Here is a tiny trained network, its code and every weight. The questions are about switching its units off for an input and a class, where a switched-off unit gives its printed mean instead of its output.

import numpy as np


def w(rows, s, z=0):
    codes = np.array(rows[::2]) - 128.0
    scale = np.full(codes.shape[1], s)
    scale[-1] = z or s
    return codes * scale


def f(y):
    return np.maximum(y, 0)


def log_softmax(a):
    a = a - a.max(-1, keepdims=True)
    return a - np.log(np.exp(a).sum(-1, keepdims=True))


def net(x, mask):
    res = np.array(x, float).reshape(1, 4) / 4 @ E
    y = f(res @ A[0][:, :-1].T + A[0][:, -1])
    res = res + np.where(mask, y, B[0][:, -1]) @ B[0][:, :-1]
    return log_softmax(res[-1] @ U[:, :-1].T + U[:, -1])


A, B = {}, {}
E = w([
[16,239,110,186,130,165,99,14],'x0',
[146,216,50,12,193,170,225,138],'x1',
[101,35,68,192,255,216,93,223],'x2',
[232,179,171,194,187,157,108,104],'x3',
],0.0087)
A[0] = w([
[174,170,180,88,49,22,135,44,138],'neuron 0',
[179,189,123,180,184,153,88,107,186],'neuron 1',
[2,79,108,82,99,90,163,172,99],'neuron 2',
[47,71,97,105,101,86,157,128,134],'neuron 3',
[75,156,64,159,107,179,123,88,39],'neuron 4',
[82,83,106,121,207,190,93,178,75],'neuron 5',
[113,166,31,67,187,169,171,166,74],'neuron 6',
[205,24,135,81,122,67,173,152,65],'neuron 7',
[28,185,105,147,139,164,116,76,125],'neuron 8',
[76,76,158,206,138,135,96,176,106],'neuron 9',
[156,205,83,72,162,162,221,130,91],'neuron 10',
[40,101,105,87,99,120,138,145,107],'neuron 11',
[92,94,106,185,174,120,86,164,93],'neuron 12',
[177,194,171,70,21,51,145,85,18],'neuron 13',
[214,60,125,88,116,100,177,200,171],'neuron 14',
[231,171,194,177,167,158,124,113,201],'neuron 15',
[95,123,82,99,218,194,155,164,98],'neuron 16',
[74,174,144,185,125,137,63,101,165],'neuron 17',
[79,41,208,237,54,94,71,81,96],'neuron 18',
[30,179,95,174,120,140,99,49,77],'neuron 19',
[159,184,137,91,75,62,138,76,203],'neuron 20',
[178,97,159,63,102,105,149,230,49],'neuron 21',
[174,62,194,129,101,63,77,201,121],'neuron 22',
[128,100,103,135,188,207,82,145,253],'neuron 23',
],0.0079,0.0042)
B[0] = w([
[123,35,160,115,86,162,59,162,244],'neuron 0',
[200,62,158,168,140,157,169,110,202],'neuron 1',
[214,22,174,251,233,134,230,212,189],'neuron 2',
[219,27,173,218,198,105,222,151,176],'neuron 3',
[89,163,48,179,91,208,98,162,180],'neuron 4',
[63,72,203,69,87,170,16,86,213],'neuron 5',
[169,179,187,14,76,61,159,189,224],'neuron 6',
[61,186,37,159,111,234,135,123,198],'neuron 7',
[125,161,63,166,83,232,153,88,222],'neuron 8',
[126,160,196,47,20,28,89,179,193],'neuron 9',
[198,190,166,69,115,44,180,224,225],'neuron 10',
[217,50,172,231,235,154,227,176,172],'neuron 11',
[118,108,182,64,88,135,19,126,187],'neuron 12',
[74,51,208,85,99,192,1,181,227],'neuron 13',
[106,170,33,187,85,229,153,64,217],'neuron 14',
[251,63,186,226,218,164,215,111,205],'neuron 15',
[119,124,186,68,67,105,34,152,219],'neuron 16',
[156,171,45,149,101,178,192,130,203],'neuron 17',
[202,226,136,38,49,36,209,219,235],'neuron 18',
[124,177,39,147,112,219,146,162,221],'neuron 19',
[133,53,175,105,89,152,95,117,223],'neuron 20',
[72,224,51,174,107,221,95,150,189],'neuron 21',
[153,220,58,114,116,161,196,131,202],'neuron 22',
[131,51,170,93,116,157,106,62,231],'neuron 23',
],0.0062,0.012)
U = w([
[95,214,26,153,94,212,134,129,55],'0',
[91,64,206,71,88,131,30,134,33],'1',
[221,58,176,214,205,116,216,148,138],'2',
[160,230,153,33,61,24,174,176,116],'3',
[170,77,111,115,120,105,172,92,225],'4',
[40,187,49,145,235,10,73,37,3],'5',
[2,182,58,147,218,24,70,42,3],'6',
],0.0082,0.0057)

Each question gives the input, the list of numbers given to net, and the class t.
The units are the neurons (one row each of A and B). Each row of codes is followed by its name. A weight is (code - 128) times the scale printed after its matrix; where a second scale follows, it is the last column's (A, B and U).
mask holds one flag per neuron, in row order. A switched-off neuron (its flag False) gives its mean, the last column of its row in B, instead of its output. The means were averaged over made-up inputs and are rounded, as every weight is.
A unit's drop is (log p(t) with every unit on - log p(t) with that unit switched off) / (log p(t) with every unit on - log p(t) with every unit switched off).
The circuit of an input: a set's keep is (log p(t) with only the set's units on - log p(t) with every unit switched off) / (log p(t) with every unit on - log p(t) with every unit switched off). Starting from the 12 units with the biggest drops (on a tie, the unit counted first), units are removed one at a time, each time the one whose removal leaves the highest keep (on an exact tie, the one counted first), for as long as the keep stays at least 0.8.
circuit, biggest first: the units of the circuit, biggest drop first
top k neurons: the k neurons with the biggest drops, biggest first
drop of u: that unit's drop, to one decimal
input [-7,5,1,1], class 0: circuit, biggest first : neuron 14
input [-4,1,-7,-8], class 2: top 3 neurons : neuron 2; neuron 3; neuron 11
input [-4,4,6,4], class 1: top 2 neurons : neuron 5; neuron 16
input [-6,8,7,2], class 3: top 3 neurons : neuron 6; neuron 10; neuron 13
input [8,-6,-8,0], class 0: top 2 neurons : neuron 19; neuron 17
input [-7,1,7,-1], class 0: top 3 neurons : neuron 14; neuron 7; neuron 21
input [-3,-8,-7,-4], class 3: top 4 neurons : neuron 18; neuron 22; neuron 5; neuron 23
input [-7,-8,0,4], class 3: top 4 neurons : neuron 18; neuron 9; neuron 8; neuron 19
input [7,8,2,1], class 3: top 3 neurons : neuron 6; neuron 10; neuron 14
input [-6,-3,-6,5], class 0: top 3 neurons : neuron 22; neuron 7; neuron 14
input [-6,7,6,-3], class 3: top 4 neurons : neuron 6; neuron 10; neuron 16; neuron 13
input [4,3,-5,4], class 1: top 2 neurons : neuron 13; neuron 0
input [4,0,-2,6], class 2: drop of neuron 15 : 0.3
input [5,-3,-6,1], class 1: drop of neuron 7 : 0.4
input [4,5,-5,8], class 2: circuit, biggest first : neuron 15
input [3,1,6,5], class 1: drop of neuron 15 : 0.0
